Each row comes from the steps of one path. Every step used is in the known rows, and no mark comes twice. Write the path behind each row, first mark first.
Known rows:
v e: [ 28.1   3.6  -2.9 -17.9   2.5 -48.5  18.6  -6.0  20.8 -29.9  -8.1   3.5
  15.3 -15.6   8.4 -15.7  15.7 -15.7  14.8  11.1]
v f: [ 17.6   2.4  -7.1  -4.8   3.2 -27.8   8.7   5.0   7.8 -12.3  20.5 -13.1
  13.7  -2.9 -16.5   9.0  34.8  -1.3  10.2 -10.0]
r w s: [ -1.9 -21.2  27.5  -8.0  33.9  -1.8   0.7  -4.4 -16.1  -1.3  -8.7  -2.5
 -14.7 -10.9 -30.3 -18.5 -21.2 -12.6 -18.1  -0.4]
e v f r w g: [-25.9 -20.1  37.3 -18.3  -2.0  27.4   2.9  -7.9   6.0  32.0  12.9 -11.6
   7.9  17.8 -15.7  30.9 -20.3 -18.1 -19.6  12.0]
w r: [-19.0  11.7 -14.7  -7.3  31.0 -20.6   7.5  12.5 -10.5 -12.1 -30.0   3.0
  23.9 -15.1 -15.2 -18.5 -11.2 -24.6  -1.2  -5.8]
e v: [ -8.0   2.0 -27.6 -21.2  11.4 -33.1  -8.5 -35.8 -12.5 -15.1 -11.2  19.0
  40.5   0.7 -16.3   6.0   9.4 -34.3 -15.6  -0.9]
f s: [ 16.9  14.6 -52.7 -22.4  -4.8 -25.6  28.4   7.6  18.6 -45.9 -14.3  17.0
  -0.2 -12.8 -11.2  -6.4  19.9 -19.9  10.2  -6.7]
v e r: [  9.0  13.5 -35.7 -25.4  38.1 -38.7   6.3 -19.5  -1.1 -13.0 -12.3   8.9
  42.6 -15.8  11.9  -1.9 -15.3 -19.8  -1.5  20.0]
f r w: [-15.9 -33.1  17.2 -26.0  -0.1  -7.1  10.5   2.2  23.9 -31.4   6.4  17.9
 -17.8 -22.5   2.4  17.5  -5.3 -11.6 -21.9   6.8]
e r w g s: [-23.1  38.6  13.4 -35.6  17.7  28.6 -34.4 -56.0 -34.5  37.6 -10.4  -0.4
  -3.7 -20.9  -9.5   0.5 -31.5 -38.3 -16.0   7.9]
v f r: [ -3.2 -26.1 -21.0 -18.3 -20.0 -30.7  38.1  25.4  36.1 -29.5  18.0  -7.9
   5.8  -5.5  -5.8  30.6  38.1   6.9   6.8  -9.8]
f r w g: [-25.8 -11.7  35.6 -26.5  -6.6  18.4   9.5   8.9  11.1  -3.1 -16.6  -3.3
  -1.4  -2.9 -11.2  16.4 -16.1 -23.2 -15.0  12.4]
e r: [-10.3  18.5 -51.0 -25.7  41.3 -28.1  -6.7 -16.5 -20.8 -20.0 -20.0  12.4
  49.0 -14.2  -7.1   9.3  -8.9 -25.4 -13.8   5.3]
e v f: [  6.5  -3.7 -15.2  -6.3   9.8 -25.0  -3.4 -23.5  -4.4   8.2  24.7  -3.2
  32.2  11.2 -19.2  16.4  21.4 -13.4  -3.1  -6.0]
e r w: [-13.1   3.8  -0.9 -20.0  52.6   2.2 -27.2 -30.1 -21.5  -3.3   2.2  17.7
  14.2 -21.7  -2.0   7.0 -39.0 -23.1 -32.2  16.2]
r w v f: [ -1.7   2.9  41.4  -9.1  25.1   0.0  -1.9  -8.1 -10.5  18.8  29.1 -44.3
  -2.7   5.7 -23.6  -9.0 -10.8  -0.4  -3.6   3.0]
r w f s: [  6.9   5.3   1.7 -18.3  34.5   8.7  17.4  25.8  -3.3  -8.4  -8.2  15.5
 -11.6   4.9 -13.5 -16.7  -2.6  -2.0  17.6  13.3]
g e r w: [ -3.0  19.2  -3.7 -12.4  30.5  19.7 -35.9 -31.6 -21.3  14.2   5.3  52.0
  -5.7 -36.4  -1.7  -5.0 -32.8 -16.5 -25.8  29.0]
v e r w g: [ -6.2  16.5  30.0 -21.0  39.0  17.9 -14.3 -21.4 -14.8  28.5 -14.7  -6.1
  23.1  -1.7   1.6  -1.9 -53.2 -31.0 -14.5  33.6]
f r w e v: [-10.6 -27.5  11.8  -8.5  15.7  -0.4  16.0 -12.2 -12.8  12.8 -15.3  34.8
  13.0   5.4   2.3  19.7 -27.2 -34.3 -34.6  19.4]

Write each row's path:
[ -7.3 -26.7  18.2  -9.3 -15.7  16.7  -4.0 -16.1  20.4  20.1  42.2  37.4
 -27.0 -14.4  -1.7  22.5  -0.9   0.5 -19.4  18.3] -> g e v f r w
[ 14.3  20.2  -2.7  -2.4 -13.9  44.2  -0.7 -17.6   4.8  45.6  25.9  24.8
 -22.9   6.8 -20.5   0.3  -9.5 -14.1   1.9  18.5] -> r w g e v f s
[-12.9 -32.1 -27.9 -21.2 -14.6 -28.4  28.0  -0.6  24.7 -10.6  22.3   0.3
  23.4   7.7  -7.6  37.7  26.5  -3.9  -7.0  -5.2] -> e v f r
[  2.8 -23.9  25.9  -5.2   9.6   0.5  32.0  23.9   0.6  -6.4 -20.6  23.7
 -10.0 -10.1   8.2  11.9 -16.7 -20.6 -20.7  16.8] -> f r w e
[ -2.0 -29.8 -18.5  -5.9  -4.7 -20.4  43.6  15.9  10.4   6.4   3.4   6.7
  25.4  15.8  -3.3  35.5  17.2  -9.8  -7.8   2.2] -> w e v f r
[  3.7  21.9 -41.2  -7.9  49.5 -18.2  13.3   3.6 -38.9   3.0 -42.9  20.0
  50.8  -4.3  -1.3   6.2 -21.7 -32.2 -14.9  15.5] -> w e r
[ -4.6  25.6  14.6  -5.8  31.6  21.9 -17.4 -20.3 -25.7  47.1  29.1 -10.3
  -0.5  -6.2 -19.1 -11.0 -28.2   3.8  -9.0  22.3] -> g e r w v f
[  3.9  14.1  32.4   2.7  -6.6  35.7 -27.5 -30.9 -13.5  59.6  27.6  19.3
  -1.2   5.4 -23.4   4.3  -5.0 -13.7  -7.8  20.9] -> r w g e v f
[-20.4 -18.3 -13.3 -31.2   7.6 -29.4  40.5  47.5   9.8 -30.2 -25.5   5.1
  27.9   4.9  -9.8  10.6  32.8   5.4  20.1   6.4] -> w f r
[-18.7 -55.1  19.4  -9.7  20.0   4.8  19.2  -4.1   2.6  21.3  22.4  -6.6
 -12.1   7.5 -26.5  16.2 -19.6  -1.0 -25.8  -1.2] -> e v f r w s
[  8.1   4.4  44.1 -22.4  23.9 -20.6   8.6 -19.2   2.1   1.0   0.6 -26.9
  -2.0  -5.5   1.7 -32.4 -29.3 -15.4  -0.1  24.8] -> r w v e
[ 17.4  -1.4  35.7   4.5  27.3   2.1   6.3   5.7 -22.8   4.7 -21.7  21.1
  -3.4 -10.0  -0.4  -6.8 -20.5 -27.8 -18.4  16.3] -> r w e
[ 25.7  18.5 -52.4  -4.6 -20.3   0.9  13.9 -13.8  14.9  10.2  25.6  34.4
  -9.0  -2.0 -16.2   0.8  25.8  -6.1  12.6   4.4] -> g e v f s
[-24.6   1.8  12.9 -20.8 -23.4  29.6 -12.8 -26.7  -2.0  30.1  -8.7  47.8
   0.2  -6.0 -13.2   9.9 -14.8 -27.9 -22.2  27.6] -> f r w g e v
[ 11.5   9.4  -9.7 -23.7  58.9   6.1  21.0  13.4  -3.4   9.8  -4.1  15.8
   5.0   3.4   6.7 -17.0 -31.4  -0.6  17.3  33.4] -> v e r w f s
[ 25.9  -3.9  -6.9   7.5  18.5  14.9  22.2  -5.5  -3.0  27.6  20.5  15.0
 -11.2  15.1  -6.9   8.7 -15.4 -17.8  -8.9   8.6] -> r w e v f s
[ -5.8  11.6 -20.6 -24.4  60.1  15.2  10.3  15.8 -16.9   4.9 -10.2  18.3
   8.5   4.4  -8.9  -7.5 -26.7  -4.8   6.4  21.1] -> e r w f s
[  3.8  -6.5  20.7   0.3  31.8   1.1  -6.3 -28.4 -33.7  22.7 -17.2  30.5
  18.9   5.3  -4.7   2.1 -30.1 -41.2 -32.2  19.2] -> r w e v
[ -4.6  25.0 -28.5 -33.4  47.6 -36.9  12.6 -21.2 -16.0   0.8 -19.8 -22.9
  50.1  -1.7   1.3 -17.2 -32.8 -20.6   0.0  23.0] -> w v e r
[  2.9  32.4  34.7  -7.6 -15.2  36.4 -24.5  -9.6  -9.8  25.5 -14.1  36.4
 -17.3 -21.9 -18.9 -18.4  -7.6 -21.9  -3.8  26.9] -> r w g e
